[[131, 111, 145, 138, 140, 109], [115, 121, 135, 150, 150, 117], [111, 126, 130, 152, 151, 121]] => 111
[[111, 152, 104, 124], [114, 112, 143, 152], [142, 106, 150, 124]] => 142
[[154, 145, 138, 137, 99, 124], [129, 129, 131, 127, 128, 132], [129, 127, 133, 126, 126, 126]] => 129
[[111, 136, 129, 147, 123, 136], [123, 151, 141, 131, 143, 143], [131, 137, 130, 127, 131, 131]] => 131
[[128, 142, 115, 115, 116, 145], [118, 149, 108, 122, 118, 147], [111, 128, 134, 148, 149, 117]] => 111
[[134, 115, 135, 130, 111, 103], [127, 115, 132, 124, 111, 111], [136, 115, 142, 134, 111, 132]] => 136
[[112, 124, 131, 132, 109, 154, 131], [108, 150, 124, 124, 147, 104, 124], [145, 107, 117, 115, 115, 151, 117]] => 145
[[107, 147, 117, 123], [148, 108, 126, 125], [115, 140, 153, 152]] => 115
[[128, 131, 154, 156, 119], [146, 110, 136, 136, 147], [142, 122, 112, 112, 138]] => 142
[[106, 121, 119, 121, 135, 119, 150], [108, 106, 121, 117, 116, 123, 132], [111, 118, 120, 126, 123, 118, 139]] => 111
---
Q: [128 133 154 126]
A: 126
Q: [116 123 138 101 130]
A: 130
Q: [114 125 127 133 100 141]
A: 141
Q: [118 120 117 103]
A: 103
Q: [151 152 150 148 146]
A: 146
Q: [153 107 123 103]
A: 103
Q: [131 135 106 128 127 136]
A: 136
Q: [107 128 129 126 125]
A: 125
Q: [130 104 109 118 123 112]
A: 112
---
[[133 135 123 122 134]
 [123 126 130 133 121]
 [126 116 124 157 150]] result: 126

[[136 158 141 137 114 134]
 [122 119 126 138 108 158]
 [127 123 130 139 109 148]] result: 119

[[128 143 114 106 130 130 130]
 [149 147 139 119 129 147 147]
 [125 124 125 118 123 124 126]] result: 147

[[152 115 106 119]
 [139 125 116 119]
 [131 137 138 141]] result: 125

[[117 106 146 129]
 [151 132 126 120]
 [138 121 154 145]] result: 132

[[127 107 148 125]
 [140 144 126 115]
 [122 125 143 150]] result: 144

[[122 117 117 146 150]
 [118 128 125 128 124]
 [120 127 133 111 115]] result: 128

[[113 106 155 134]
 [114 125 131 125]
 [145 131 119 137]] result: 125
---
[[136 113 118 118 145 113 121]
 [118 129 139 137 128 157 117]] => 118

[[142 136 138 116]
 [122 122 154 136]
 [122 105 155 149]] => 154

[[141 112 121 102 147]
 [126 124 126 126 120]] => 121

[[115 131 145 138 133 131]
 [127 125 150 148 131 133]] => 145

[[102 116 103 104]
 [120 121 112 130]
 [128 147 135 146]] => 112

[[113 134 131 127 117]
 [149 129 127 137 141]
 [146 132 123 129 153]] => 127

[[119 126 123 112 141]
 [148 119  99 100 150]] => 123
---
Q:
[[126 150 128 141 103]
 [143 111 139 118 142]
 [142 151 106 142 128]]
A: 128

Q: [101 123 157 141]
A: 123

Q:
[[126 148 125 121 117]
 [117 103 123 130 128]]
A: 125

Q: [150 140 143 136 133]
A: 143

Q: [136 132 104 141 115]
A: 104

Q: [142 104 136 124 139]
A: 136

Q:
[[152 148 119 126 136 129 119]
 [129 141 124 136 155 146 120]]
A: 136
---
[[127 143 142 133 137 129 122 128 116 120 120]
 [118 138 146 120 129 125 131 133 138 135 110]
 [141 138 130 134 129 126 135 129 150 134 122]
 [126 128 131 117 124 146 124 137 147 141 114]
 [132 132 116 134 142 119 122 140 143 129 139]
 [136 126 129 133 125 118 140 131 133 129 133]
 [130 116 136 121 127 105 136 135 112 114 152]] yields 127

[[136 119 129 113 145 116 142 150 121 152 118 117 113 131 144]
 [103 144 111 151 138 124 108 108 136 125 135 119 131 140 146]
 [118 115 152 143 147 122 142 125 142 132 105 115 152 128 129]
 [103 145 118 127 105 150 144 109 131 108 126 115 108 113 151]
 [145 126 152 115 130 149 140 140 106 113 120 111 103 127 105]
 [119 146 119 110 117 107 136 136 138 152 104 113 115 136 130]
 [147 118 104 121 148 130 144 153 104 107 117 121 129 127 135]
 [122 127 110 142 136 110 150 122 145 144 119 105 137 149 122]] yields 136

[[126 130 131 127 133 135 120 117]
 [116 130 137 124 138 142 127 127]
 [123 124 126 125 127 136 116 129]
 [136 125 113 133 120 118 134 130]
 [139 125 125 118 121 120 142 135]
 [134 124 120 135 115 123 126 117]
 [134 132 125 128 124 120 143 121]
 [117 122 133 140 133 137 105 123]] yields 126

[[134 120 125 124 110 127 130 136 107 122 130 114 127]
 [131 120 128 130 137 114 139 134 118 140 123 133 102]
 [133 131 129 127 130 130 135 122 130 142 108 128 141]
 [113 131 108 122 109 122 128 118 120 117 145 121 135]
 [135 125 127 119 145 122 139 126 135 139 116 127 118]] yields 134

[[145 133 130 131 151 147 110 129 117 122 121 109]
 [149 128 138 122 133 116 124 107 108 126 143 106]
 [143 118 128 107 122 143 108 106 133 127 107 150]
 [137 122 119 130 118 144 119 149 136 134 120 127]
 [120 124 137 139 118 129 134 123 151 121 113 118]
 [148 114 136 123 110 111 126 131 116 128 112 106]
 [109 109 127 120 143 119 126 126 135 132 132 144]
 [138 113 143 120 116 124 111 147 134 119 123 129]
 [132 136 122 124 123 136 112 114 149 138 121 144]
 [130 143 112 128 135 132 130 148 125 138 127 118]
 [134 131 107 111 110 115 151 110 139 145 141 133]
 [105 131 123 112 115 112 112 132 132 109 135 116]] yields 145

[[121 126 124 127 125 127 130]
 [129 129 129 133 129 130 131]
 [125 127 131 128 129 135 123]
 [129 123 125 124 129 129 124]
 [127 131 119 134 130 119 127]
 [126 131 134 125 129 126 128]
 [132 133 131 128 130 130 128]
 [129 134 132 105 137 124 123]] yields 121

[[132 103 151 140 119 129 113 145 145 155 122 125 102]
 [110 119 157 110 121 110 140 112 157 156 126 119 126]
 [110 145 134 115 119 108 151 110 133 129 114 127 151]
 [150 123 114 143 143 152 109 147 113 117 140 129 116]
 [110 140 139 114 120 108 147 110 140 133 113 125 147]
 [148 120 113 145 136 150 111 151 112 120 139 131 115]
 [150 121 114 148 138 150 107 152 112 117 136 131 113]] yields 132

[[123 133 125 103 143 118 130 120 138 137 119 116 122 136]
 [132 134 142 130 116 132 117 139 115 115 118 132 124 135]
 [136 119 136 128 134 131 118 131 128 139 138 121 126 125]
 [139 133 150 125 121 131 126 137 116 123 119 134 128 134]
 [132 130 126 133 126 130 124 123 132 124 125 136 129 131]
 [130 131 132 125 132 136 132 109 141 136 127 116 127 125]
 [124 125 134 111 131 123 130 119 144 137 130 118 127 125]
 [135 133 129 127 139 126 127 146 146 132 109 121 141 149]
 [123 125 135 124 130 122 133 114 140 124 131 116 127 123]
 [131 135 156 123 128 133 124 137 119 117 123 132 127 131]
 [124 126 131 126 123 135 124 130 120 121 135 115 126 125]
 [132 128 134 116 130 126 130 110 150 133 122 119 131 128]] yields 123

[[133 140 140 127 139 130 119 117 124 135 118 120 138 137 117]
 [109 122 117 103 114 104 107 133 148 115 111 107 112 146 111]
 [114 107 111 127 110 121 136 140 138 111 143 132 111 114 134]
 [128 129 129 126 129 127 125 123 125 129 124 125 129 130 125]
 [132 127 124 130 127 130 133 129 120 132 129 136 129 123 136]
 [124 123 124 127 125 126 128 121 132 119 130 123 124 125 122]
 [111 124 118 104 117 106 107 127 149 113 111 105 114 147 107]] yields 133
